Below is a small trained network, with its code and all its weights. Each question gives an input and a class and asks what happens when units are switched off, that is, made to give their printed mean instead of their output.

import numpy as np


def w(rows, s, z=0):
    codes = np.array(rows[::2]) - 128.0
    scale = np.full(codes.shape[1], s)
    scale[-1] = z or s
    return codes * scale


def f(y):
    return np.maximum(y, 0)


def log_softmax(a):
    a = a - a.max(-1, keepdims=True)
    return a - np.log(np.exp(a).sum(-1, keepdims=True))


def net(x, mask):
    res = np.array(x, float).reshape(1, 3) / 4 @ E
    y = f(res @ A[0][:, :-1].T + A[0][:, -1])
    res = res + np.where(mask, y, B[0][:, -1]) @ B[0][:, :-1]
    return log_softmax(res[-1] @ U[:, :-1].T + U[:, -1])


A, B = {}, {}
E = w([
[183,128,150,54,185,193,87,146],'x0',
[172,71,60,165,160,100,141,170],'x1',
[11,152,148,148,250,71,132,143],'x2',
],0.015)
A[0] = w([
[106,213,97,190,96,47,181,115,1],'n1',
[178,111,202,26,213,126,81,199,36],'n2',
[19,249,184,69,88,181,140,113,34],'n3',
[117,62,86,181,172,161,144,254,9],'n4',
[127,57,42,200,192,172,159,180,43],'n5',
[39,179,134,121,252,75,124,167,48],'n6',
],0.0082,0.0046)
B[0] = w([
[51,225,96,151,121,95,99,134,181],'n1',
[75,203,40,215,115,117,58,137,200],'n2',
[128,97,156,145,177,254,173,76,205],'n3',
[154,138,175,172,161,162,166,106,183],'n4',
[156,120,193,153,165,203,180,104,194],'n5',
[168,149,193,37,34,112,123,176,248],'n6',
],0.011,0.015)
U = w([
[173,114,175,43,22,112,137,175,83],'0',
[106,95,198,165,247,169,196,48,70],'1',
[35,201,61,187,156,89,88,122,78],'2',
[79,62,151,80,173,80,112,109,249],'3',
],0.012,0.016)

Each question gives the input, the list of numbers given to net, and the class t.
The units are the neurons (one row each of A and B). Each row of codes is followed by its name. A weight is (code - 128) times the scale printed after its matrix; where a second scale follows, it is the last column's (A, B and U).
mask holds one flag per neuron, in row order. A switched-off neuron (its flag False) gives its mean, the last column of its row in B, instead of its output. The means were averaged over made-up inputs and are rounded, as every weight is.
A unit's drop is (log p(t) with every unit on - log p(t) with that unit switched off) / (log p(t) with every unit on - log p(t) with every unit switched off).
The circuit of an input: a set's keep is (log p(t) with only the set's units on - log p(t) with every unit switched off) / (log p(t) with every unit on - log p(t) with every unit switched off). Starting from all 6 units, units are removed one at a time, each time the one whose removal leaves the highest keep (on an exact tie, the one counted first), for as long as the keep stays at least 0.8.
circuit, biggest first: the units of the circuit, biggest drop first
top k neurons: the k neurons with the biggest drops, biggest first
drop of u: that unit's drop, to one decimal
input [8,-3,0], class 2: circuit, biggest first => (n2)
input [-6,7,6], class 1: top 2 neurons => (n5, n4)
input [0,1,2], class 3: circuit, biggest first => (n6, n2, n3)
input [-2,2,1], class 3: circuit, biggest first => (n2, n3, n6, n4)
input [-3,-4,-1], class 1: top 3 neurons => (n6, n2, n3)
input [-6,-5,7], class 0: top 2 neurons => (n6, n2)
input [5,-1,-2], class 2: top 2 neurons => (n6, n2)
input [7,5,-2], class 2: top 3 neurons => (n2, n3, n6)
input [-8,6,-6], class 2: top 3 neurons => (n6, n1, n3)
input [8,-7,6], class 2: top 3 neurons => (n2, n5, n4)
input [6,-6,6], class 0: top 2 neurons => (n6, n5)
input [8,6,3], class 2: top 2 neurons => (n2, n3)
input [1,-4,-2], class 1: top 2 neurons => (n6, n3)
input [-4,7,3], class 1: top neuron => (n5)
input [-8,-3,-6], class 2: top 2 neurons => (n6, n1)
input [3,5,-4], class 1: top 2 neurons => (n6, n5)
input [7,-6,2], class 2: top 2 neurons => (n2, n5)
input [2,-5,8], class 0: drop of n6 => 1.8
input [6,0,4], class 2: drop of n2 => 2.0
input [-3,5,-4], class 1: circuit, biggest first => (n6)
input [8,4,6], class 2: drop of n2 => 3.3
input [0,-8,-6], class 1: drop of n6 => 0.6
